Below are the code and all the weights of a small trained network. Each question names an input and a class and asks about switching units off, where a switched-off unit gives its printed mean instead of its output.

import numpy as np


def w(rows, s, z=0):
    codes = np.array(rows[::2]) - 128.0
    scale = np.full(codes.shape[1], s)
    scale[-1] = z or s
    return codes * scale


def norm(h):
    return h / np.sqrt((h * h).mean(-1, keepdims=True) + 1e-5)


def f(y):
    return np.maximum(y, 0)


def log_softmax(a):
    a = a - a.max(-1, keepdims=True)
    return a - np.log(np.exp(a).sum(-1, keepdims=True))


def net(x, mask):
    res = np.array(x, float).reshape(1, 3) / 4 @ E
    u = 0
    for l in range(2):
        y = f(norm(res) @ A[l][:, :-1].T + A[l][:, -1])
        res = res + np.where(mask[u : u + 14], y, B[l][:, -1]) @ B[l][:, :-1]
        u += 14
    return log_softmax(norm(res)[-1] @ U[:, :-1].T + U[:, -1])


A, B = {}, {}
E = w([
[120,90,155,240,103,163,194,235],'x0',
[224,74,116,151,165,127,180,149],'x1',
[171,161,149,119,138,211,3,166],'x2',
],0.004)
A[0] = w([
[25,225,151,117,94,156,81,89,123],'0.n0',
[87,68,117,174,112,123,218,191,65],'0.n1',
[179,124,201,191,107,144,96,164,49],'0.n2',
[59,70,74,46,131,3,169,56,20],'0.n3',
[97,158,138,22,123,30,125,6,108],'0.n4',
[130,142,148,150,56,180,143,159,41],'0.n5',
[23,198,187,149,49,128,134,156,42],'0.n6',
[114,83,157,192,104,113,218,131,1],'0.n7',
[147,171,146,91,155,149,128,144,102],'0.n8',
[45,105,123,154,60,83,202,131,61],'0.n9',
[100,220,157,80,116,128,105,117,115],'0.n10',
[109,69,152,127,132,142,120,111,70],'0.n11',
[58,150,176,177,93,143,124,138,80],'0.n12',
[124,150,122,84,101,42,179,43,13],'0.n13',
],0.0051,0.0032)
B[0] = w([
[103,44,163,76,96,149,95,170,225],'0.n0',
[139,210,159,135,91,110,123,132,219],'0.n1',
[115,123,108,130,194,159,156,105,171],'0.n2',
[150,180,55,201,220,50,97,123,221],'0.n3',
[117,182,40,104,222,172,159,69,255],'0.n4',
[128,114,67,117,125,95,161,97,154],'0.n5',
[84,70,122,118,95,35,88,116,189],'0.n6',
[177,184,163,132,60,137,190,86,191],'0.n7',
[148,117,141,111,116,151,190,116,148],'0.n8',
[165,104,139,51,132,242,100,132,200],'0.n9',
[137,135,145,126,73,139,254,138,189],'0.n10',
[133,139,126,105,136,92,141,133,128],'0.n11',
[87,108,121,99,97,81,139,115,172],'0.n12',
[126,166,58,201,207,66,118,140,187],'0.n13',
],0.0052)
A[1] = w([
[59,149,109,169,186,51,143,98,81],'1.n0',
[172,176,112,110,236,176,90,106,51],'1.n1',
[125,78,225,172,142,220,117,225,102],'1.n2',
[84,145,78,90,91,88,128,41,173],'1.n3',
[105,57,120,29,141,137,80,107,106],'1.n4',
[58,129,181,190,14,99,104,208,167],'1.n5',
[217,110,199,55,83,113,39,123,119],'1.n6',
[253,179,108,143,152,135,130,129,101],'1.n7',
[28,66,173,163,51,64,38,146,24],'1.n8',
[141,83,51,72,184,76,107,23,165],'1.n9',
[102,123,135,246,83,109,220,182,4],'1.n10',
[180,199,213,182,9,84,235,140,53],'1.n11',
[44,185,117,157,62,97,156,71,119],'1.n12',
[173,59,84,19,141,58,148,57,101],'1.n13',
],0.0043,0.003)
B[1] = w([
[169,159,90,162,160,102,107,136,185],'1.n0',
[110,52,132,159,83,165,147,161,206],'1.n1',
[95,142,60,62,143,128,134,90,200],'1.n2',
[111,144,82,119,164,188,128,224,217],'1.n3',
[142,149,161,112,85,141,153,136,186],'1.n4',
[138,113,134,142,120,3,125,101,222],'1.n5',
[121,155,133,167,162,94,202,129,172],'1.n6',
[87,61,143,163,129,90,93,89,217],'1.n7',
[89,41,131,84,74,81,85,159,179],'1.n8',
[103,192,154,132,108,114,153,155,255],'1.n9',
[180,203,190,160,115,64,138,57,183],'1.n10',
[210,117,246,179,130,190,103,115,238],'1.n11',
[159,108,124,165,197,143,125,125,180],'1.n12',
[137,209,180,134,78,125,96,137,199],'1.n13',
],0.0061,0.0044)
U = w([
[115,208,41,175,212,88,146,111,165],'0',
[65,34,169,85,43,57,94,146,145],'1',
[109,200,156,32,93,211,130,139,137],'2',
[210,118,252,214,103,117,153,95,187],'3',
[124,92,115,124,108,113,103,83,1],'4',
[138,8,85,155,174,214,125,124,151],'5',
],0.012,0.0042)

Each question gives the input, the list of numbers given to net, and the class t.
The units are the neurons (one row each of A and B). Each row of codes is followed by its name. A weight is (code - 128) times the scale printed after its matrix; where a second scale follows, it is the last column's (A, B and U).
mask holds one flag per neuron, layer by layer. A switched-off neuron (its flag False) gives its mean, the last column of its row in B, instead of its output. The means were averaged over made-up inputs and are rounded, as every weight is.
A unit's drop is (log p(t) with every unit on - log p(t) with that unit switched off) / (log p(t) with every unit on - log p(t) with every unit switched off).
The circuit of an input: a set's keep is (log p(t) with only the set's units on - log p(t) with every unit switched off) / (log p(t) with every unit on - log p(t) with every unit switched off). Starting from the 12 units with the biggest drops (on a tie, the unit counted first), units are removed one at a time, each time the one whose removal leaves the highest keep (on an exact tie, the one counted first), for as long as the keep stays at least 0.8.
circuit, biggest first: the units of the circuit, biggest drop first
top k neurons: the k neurons with the biggest drops, biggest first
top k neurons in layer l: the k neurons of layer l with the biggest drops, biggest first
drop when u is switched off: that unit's drop, to one decimal
input [8,3,6], class 0: circuit, biggest first	(1.n2)
input [2,-1,6], class 2: circuit, biggest first	(0.n3 1.n2)
input [-2,-5,0], class 2: circuit, biggest first	(0.n0 0.n4)
input [-1,2,3], class 5: top 4 neurons in layer 0	(0.n6 0.n12 0.n0 0.n5)
input [8,0,6], class 0: circuit, biggest first	(1.n2 1.n11)
input [-8,6,7], class 2: top 2 neurons	(1.n11 0.n3)
input [-4,5,5], class 3: top 2 neurons	(0.n4 1.n6)
input [4,-4,-7], class 3: top 2 neurons	(0.n4 1.n11)
input [0,0,2], class 2: top 2 neurons	(0.n3 0.n13)
input [1,-6,-4], class 2: top 2 neurons	(0.n9 0.n0)
input [-7,6,5], class 2: top 2 neurons	(0.n3 1.n11)
input [4,0,5], class 5: top 2 neurons	(0.n2 0.n10)
input [-2,0,3], class 2: drop when 0.n3 is switched off	0.1
input [2,-3,5], class 1: top neuron	(0.n4)
input [5,6,6], class 5: drop when 1.n2 is switched off	0.1
input [8,-1,6], class 0: drop when 1.n2 is switched off	1.0
